Below are the code and all the weights of a small trained network. Each question names an input and a target symbol and asks about switching units off, where a switched-off unit gives its printed mean instead of its output.

import numpy as np


def w(rows, s, z=0):
    codes = np.array(rows[::2]) - 128.0
    scale = np.full(codes.shape[1], s)
    scale[-1] = z or s
    return codes * scale


def f(y):
    return y / 2 * (1 + np.tanh(0.7978845608 * (y + 0.044715 * y**3)))


def softmax(a):
    e = np.exp(a - a.max(-1, keepdims=True))
    return e / e.sum(-1, keepdims=True)


def log_softmax(a):
    a = a - a.max(-1, keepdims=True)
    return a - np.log(np.exp(a).sum(-1, keepdims=True))


def net(x, mask):
    ids = ['αβγδεηθλμξπστφψω'.index(c) for c in x.split()]
    T = len(ids)
    res = E[ids] + P[:T]
    u = 0
    for l in range(2):
        q, k, v = (res @ M[l].T for M in (Q, K, V))
        z = softmax(np.where(np.tri(T) > 0, q @ k.T / 2**0.5, -1e9)) @ v
        res = res + np.where(mask[u], z, O[l][:, -1]) @ O[l][:, :-1]
        u += 1
        y = f(res @ A[l][:, :-1].T + A[l][:, -1])
        res = res + np.where(mask[u : u + 8], y, B[l][:, -1]) @ B[l][:, :-1]
        u += 8
    return log_softmax(res[-1] @ U[:, :-1].T + U[:, -1])


Q, K, V, O, A, B = {}, {}, {}, {}, {}, {}
E = w([
[156,135,177,169,144,39],'α',
[102,60,101,171,92,110],'β',
[175,94,160,137,203,133],'γ',
[123,25,72,140,94,163],'δ',
[165,174,162,123,193,86],'ε',
[51,68,203,116,128,203],'η',
[1,216,168,129,142,79],'θ',
[118,122,71,81,148,215],'λ',
[170,194,117,84,225,114],'μ',
[149,191,62,147,96,141],'ξ',
[41,89,113,155,114,73],'π',
[103,130,39,143,130,200],'σ',
[141,45,176,166,81,170],'τ',
[199,140,141,98,204,156],'φ',
[102,157,78,73,156,160],'ψ',
[44,118,192,235,82,126],'ω',
],0.0044)
P = w([
[123,93,154,15,64,92],'0',
[107,127,113,171,171,141],'1',
[115,123,123,186,195,141],'2',
[135,122,124,199,197,133],'3',
[163,116,138,220,204,132],'4',
[182,118,143,229,213,122],'5',
[198,111,156,250,231,117],'6',
],0.0026)
Q[0] = w([
[124,245,126,102,211,178],'0.h0',
[55,147,252,80,51,140],'0.h0',
],0.03)
K[0] = w([
[92,114,100,43,2,131],'0.h0',
[85,152,140,235,149,223],'0.h0',
],0.035)
V[0] = w([
[168,96,212,97,249,117],'0.h0',
[2,84,31,164,202,97],'0.h0',
],0.0091)
O[0] = w([
[16,104,244,152,235,188,112],'0.h0',
[79,30,3,96,224,47,253],'0.h0',
],0.0048,0.00038)
A[0] = w([
[87,130,145,6,167,125,133],'0.n0',
[156,194,160,133,88,42,208],'0.n1',
[61,113,170,162,213,113,208],'0.n2',
[173,190,93,175,194,206,188],'0.n3',
[214,123,160,122,189,77,192],'0.n4',
[105,35,177,144,99,160,254],'0.n5',
[146,19,94,159,83,141,163],'0.n6',
[212,107,4,84,169,127,201],'0.n7',
],0.013,0.0029)
B[0] = w([
[123,201,210,45,123,169,116],'0.n0',
[3,92,134,173,87,57,146],'0.n1',
[41,124,132,225,91,115,253],'0.n2',
[91,201,235,76,150,204,227],'0.n3',
[124,92,174,160,226,115,196],'0.n4',
[52,23,181,187,19,202,234],'0.n5',
[161,83,28,212,127,168,205],'0.n6',
[17,6,57,68,175,85,246],'0.n7',
],0.012,0.0034)
Q[1] = w([
[151,104,157,7,253,178],'1.h0',
[189,101,70,80,139,104],'1.h0',
],0.023)
K[1] = w([
[142,156,89,56,6,124],'1.h0',
[101,158,52,169,172,180],'1.h0',
],0.022)
V[1] = w([
[90,164,94,211,67,3],'1.h0',
[75,224,201,48,174,26],'1.h0',
],0.018)
O[1] = w([
[42,254,113,144,28,12,180],'1.h0',
[98,240,27,159,128,195,1],'1.h0',
],0.01,0.018)
A[1] = w([
[187,248,203,123,109,188,78],'1.n0',
[183,70,117,87,180,97,49],'1.n1',
[9,147,111,66,200,100,236],'1.n2',
[101,174,171,115,119,69,102],'1.n3',
[186,165,208,118,173,198,255],'1.n4',
[114,171,168,53,77,112,125],'1.n5',
[91,199,226,122,79,155,232],'1.n6',
[226,144,207,121,145,169,20],'1.n7',
],0.011,0.0026)
B[1] = w([
[162,141,217,248,218,136,147],'1.n0',
[52,174,65,130,205,116,240],'1.n1',
[85,70,112,175,55,122,198],'1.n2',
[231,141,99,127,168,170,250],'1.n3',
[154,92,89,36,96,178,181],'1.n4',
[206,137,126,158,157,109,205],'1.n5',
[72,130,120,48,83,70,202],'1.n6',
[128,236,214,162,55,112,168],'1.n7',
],0.016,0.026)
U = w([
[115,202,119,138,170,122,49],'α',
[173,100,100,140,196,106,148],'β',
[141,57,78,103,111,174,166],'γ',
[52,158,114,171,96,142,152],'δ',
[132,173,78,195,174,169,72],'ε',
[176,155,175,126,133,152,164],'η',
[116,145,71,78,81,93,164],'θ',
[100,67,197,57,84,100,189],'λ',
[97,120,214,197,120,108,164],'μ',
[185,60,156,144,85,114,85],'ξ',
[100,3,191,197,85,127,251],'π',
[44,93,98,114,135,113,77],'σ',
[184,180,161,57,137,99,2],'τ',
[171,191,130,195,133,113,64],'φ',
[99,146,154,99,119,120,172],'ψ',
[118,200,64,54,161,145,77],'ω',
],0.0048,0.0039)

Each question gives the input, a string of symbols that net reads in full, and the target symbol t.
The units are the heads (2 rows each of Q, K, V and O) and the neurons (one row each of A and B). Each row of codes is followed by its name. A weight is (code - 128) times the scale printed after its matrix; where a second scale follows, it is the last column's (O, A, B and U).
mask holds one flag per unit, layer by layer, with each layer's heads first. A switched-off unit (its flag False) gives its mean, the last column of its rows in O or B, instead of its output. The means were averaged over made-up inputs and are rounded, as every weight is.
A unit's drop is (log p(t) with every unit on - log p(t) with that unit switched off) / (log p(t) with every unit on - log p(t) with every unit switched off).
The circuit of an input: a set's keep is (log p(t) with only the set's units on - log p(t) with every unit switched off) / (log p(t) with every unit on - log p(t) with every unit switched off). Starting from the 12 units with the biggest drops (on a tie, the unit counted first), units are removed one at a time, each time the one whose removal leaves the highest keep (on an exact tie, the one counted first), for as long as the keep stays at least 0.8.
circuit, biggest first: the units of the circuit, biggest drop first
unit that matters most: the unit with the biggest drop
top k neurons: the k neurons with the biggest drops, biggest first
top k neurons in layer l: the k neurons of layer l with the biggest drops, biggest first
input σ φ β τ, target γ: top neuron -> (0.n4)
input β λ σ α λ θ, target θ: circuit, biggest first -> (1.n6, 1.h0, 0.n1)
input ω η ω β β β ξ, target ξ: top 3 neurons -> (1.n1, 0.n1, 1.n2)
input π ω β α α α, target θ: circuit, biggest first -> (1.h0, 1.n6, 0.n1)
input φ φ β α λ, target η: top 4 neurons in layer 0 -> (0.n7, 0.n0, 0.n3, 0.n6)
input ψ π β λ, target γ: circuit, biggest first -> (1.h0, 0.n0, 0.n2, 1.n4)
input ξ σ λ λ ξ φ β, target γ: circuit, biggest first -> (0.n4, 1.h0, 0.n3, 1.n4)
input γ β α β λ λ γ, target λ: top 2 neurons in layer 0 -> (0.n2, 0.n5)
input β δ β β β, target β: top 2 neurons -> (0.n6, 0.n3)
input ω σ ψ θ ξ, target ξ: top 2 neurons -> (0.n3, 1.n1)
input λ γ β β σ ξ ω, target π: top 4 neurons -> (0.n4, 1.n1, 1.n3, 0.n2)
input λ β β β φ ξ β, target γ: top 2 neurons -> (0.n4, 1.n4)
input α λ λ, target φ: circuit, biggest first -> (1.h0, 0.n1, 1.n5, 0.n3)
input α η β, target θ: circuit, biggest first -> (1.h0, 0.n4, 1.n6, 0.n1)
input θ β λ, target δ: top 2 neurons in layer 0 -> (0.n0, 0.n6)
input ε β τ λ, target μ: top 3 neurons -> (1.n0, 0.n1, 1.n1)
input ξ η ψ β β λ λ, target θ: unit that matters most -> 0.n1
input β π σ, target β: top 4 neurons in layer 0 -> (0.n3, 0.n6, 0.n2, 0.n7)
input β σ ψ τ γ γ, target β: top 2 neurons in layer 1 -> (1.n1, 1.n3)
input θ σ τ ω τ, target μ: unit that matters most -> 0.n4
